Here is a tiny trained network, its code and every weight. The questions are about switching its units off for an input and a class, where a switched-off unit gives its printed mean instead of its output.

import numpy as np


def w(rows, s, z=0):
    codes = np.array(rows[::2]) - 128.0
    scale = np.full(codes.shape[1], s)
    scale[-1] = z or s
    return codes * scale


def norm(h):
    return h / np.sqrt((h * h).mean(-1, keepdims=True) + 1e-5)


def f(y):
    return y / 2 * (1 + np.tanh(0.7978845608 * (y + 0.044715 * y**3)))


def log_softmax(a):
    a = a - a.max(-1, keepdims=True)
    return a - np.log(np.exp(a).sum(-1, keepdims=True))


def net(x, mask):
    res = np.array(x, float).reshape(1, 6) / 4 @ E
    u = 0
    for l in range(2):
        y = f(norm(res) @ A[l][:, :-1].T + A[l][:, -1])
        res = res + np.where(mask[u : u + 11], y, B[l][:, -1]) @ B[l][:, :-1]
        u += 11
    return log_softmax(norm(res)[-1] @ U[:, :-1].T + U[:, -1])


A, B = {}, {}
E = w([
[130,127,130],'x0',
[129,128,129],'x1',
[40,96,123],'x2',
[171,50,2],'x3',
[128,127,129],'x4',
[198,181,117],'x5',
],0.0091)
A[0] = w([
[161,70,31,150],'0.n0',
[137,129,131,14],'0.n1',
[131,122,133,128],'0.n2',
[137,120,138,3],'0.n3',
[100,179,135,88],'0.n4',
[139,110,127,111],'0.n5',
[134,108,124,69],'0.n6',
[149,118,130,52],'0.n7',
[142,109,128,131],'0.n8',
[78,210,101,60],'0.n9',
[186,11,253,100],'0.n10',
],0.013,0.0054)
B[0] = w([
[226,69,230,254],'0.n0',
[117,26,98,104],'0.n1',
[128,128,128,128],'0.n2',
[133,1,165,104],'0.n3',
[140,97,54,139],'0.n4',
[146,121,157,125],'0.n5',
[159,110,154,115],'0.n6',
[166,113,142,110],'0.n7',
[142,122,159,132],'0.n8',
[99,132,86,130],'0.n9',
[23,242,136,166],'0.n10',
],0.016,0.0069)
A[1] = w([
[32,190,52,77],'1.n0',
[37,130,150,85],'1.n1',
[70,54,203,249],'1.n2',
[90,42,141,181],'1.n3',
[116,232,71,35],'1.n4',
[114,152,111,120],'1.n5',
[88,72,145,190],'1.n6',
[110,4,61,161],'1.n7',
[145,185,84,205],'1.n8',
[184,101,30,154],'1.n9',
[142,185,90,166],'1.n10',
],0.015,0.0021)
B[1] = w([
[197,99,8,254],'1.n0',
[173,71,98,209],'1.n1',
[89,103,190,210],'1.n2',
[50,148,193,162],'1.n3',
[38,186,132,223],'1.n4',
[102,125,104,143],'1.n5',
[84,128,157,152],'1.n6',
[4,202,133,156],'1.n7',
[99,171,152,168],'1.n8',
[180,190,123,137],'1.n9',
[97,172,151,165],'1.n10',
],0.032,0.008)
U = w([
[103,173,33,199],'0',
[50,186,185,202],'1',
[162,70,217,142],'2',
[247,164,147,24],'3',
[112,5,49,1],'4',
],0.018,0.0042)

Each question gives the input, the list of numbers given to net, and the class t.
The units are the neurons (one row each of A and B). Each row of codes is followed by its name. A weight is (code - 128) times the scale printed after its matrix; where a second scale follows, it is the last column's (A, B and U).
mask holds one flag per neuron, layer by layer. A switched-off neuron (its flag False) gives its mean, the last column of its row in B, instead of its output. The means were averaged over made-up inputs and are rounded, as every weight is.
A unit's drop is (log p(t) with every unit on - log p(t) with that unit switched off) / (log p(t) with every unit on - log p(t) with every unit switched off).
The circuit of an input: a set's keep is (log p(t) with only the set's units on - log p(t) with every unit switched off) / (log p(t) with every unit on - log p(t) with every unit switched off). Starting from the 12 units with the biggest drops (on a tie, the unit counted first), units are removed one at a time, each time the one whose removal leaves the highest keep (on an exact tie, the one counted first), for as long as the keep stays at least 0.8.
units of the circuit, in order: the units of the circuit, biggest drop first
unit that matters most: the unit with the biggest drop
k most important neurons: the k neurons with the biggest drops, biggest first
k most important neurons of layer l: the k neurons of layer l with the biggest drops, biggest first
drop of u: that unit's drop, to one decimal
input [-5,2,4,5,-5,5], class 2: units of the circuit, in order -> (0.n0)
input [1,7,-1,1,4,1], class 3: 2 most important neurons -> (1.n4, 1.n7)
input [7,-4,6,8,4,0], class 1: 2 most important neurons -> (1.n7, 1.n0)
input [4,8,6,7,4,0], class 1: 3 most important neurons -> (1.n7, 1.n0, 1.n1)
input [-7,2,3,-3,-6,2], class 0: units of the circuit, in order -> (0.n0, 1.n0)
input [-4,-5,-1,8,-4,-6], class 2: 2 most important neurons -> (0.n0, 1.n4)
input [-6,2,-6,8,0,0], class 2: 2 most important neurons -> (0.n0, 1.n0)
input [-3,-4,7,-5,3,7], class 0: units of the circuit, in order -> (0.n0, 1.n0)
input [5,-7,-4,0,3,7], class 1: 2 most important neurons of layer 1 -> (1.n0, 1.n1)
input [7,-6,2,-7,-1,-3], class 4: units of the circuit, in order -> (0.n0, 1.n1, 1.n7)
input [2,4,5,0,-6,-4], class 4: 3 most important neurons -> (0.n0, 1.n0, 1.n1)
input [-6,3,-1,1,-8,1], class 3: 2 most important neurons of layer 1 -> (1.n4, 1.n7)
input [-1,2,0,-1,-4,-3], class 0: 3 most important neurons -> (0.n0, 1.n4, 0.n10)
input [-3,2,-5,-6,-2,-7], class 0: 2 most important neurons -> (0.n0, 0.n10)
input [-6,8,8,5,-7,-8], class 1: unit that matters most -> 1.n7
input [-1,1,5,-1,-4,-2], class 4: 2 most important neurons of layer 0 -> (0.n0, 0.n10)
input [4,-2,1,8,-2,-2], class 1: 4 most important neurons -> (1.n0, 1.n7, 1.n1, 1.n3)
input [-8,-1,-6,-8,8,-6], class 0: 2 most important neurons of layer 0 -> (0.n0, 0.n10)
input [-7,-2,-6,-5,8,-6], class 0: 2 most important neurons -> (0.n0, 1.n0)
input [4,7,1,7,-2,-2], class 1: unit that matters most -> 1.n0
input [2,-8,-2,0,-3,4], class 1: 3 most important neurons -> (0.n0, 1.n0, 1.n1)
input [3,3,6,-2,-7,1], class 0: 2 most important neurons of layer 1 -> (1.n4, 1.n2)
input [6,-4,8,-4,-7,-8], class 4: drop of 0.n0 -> 1.0
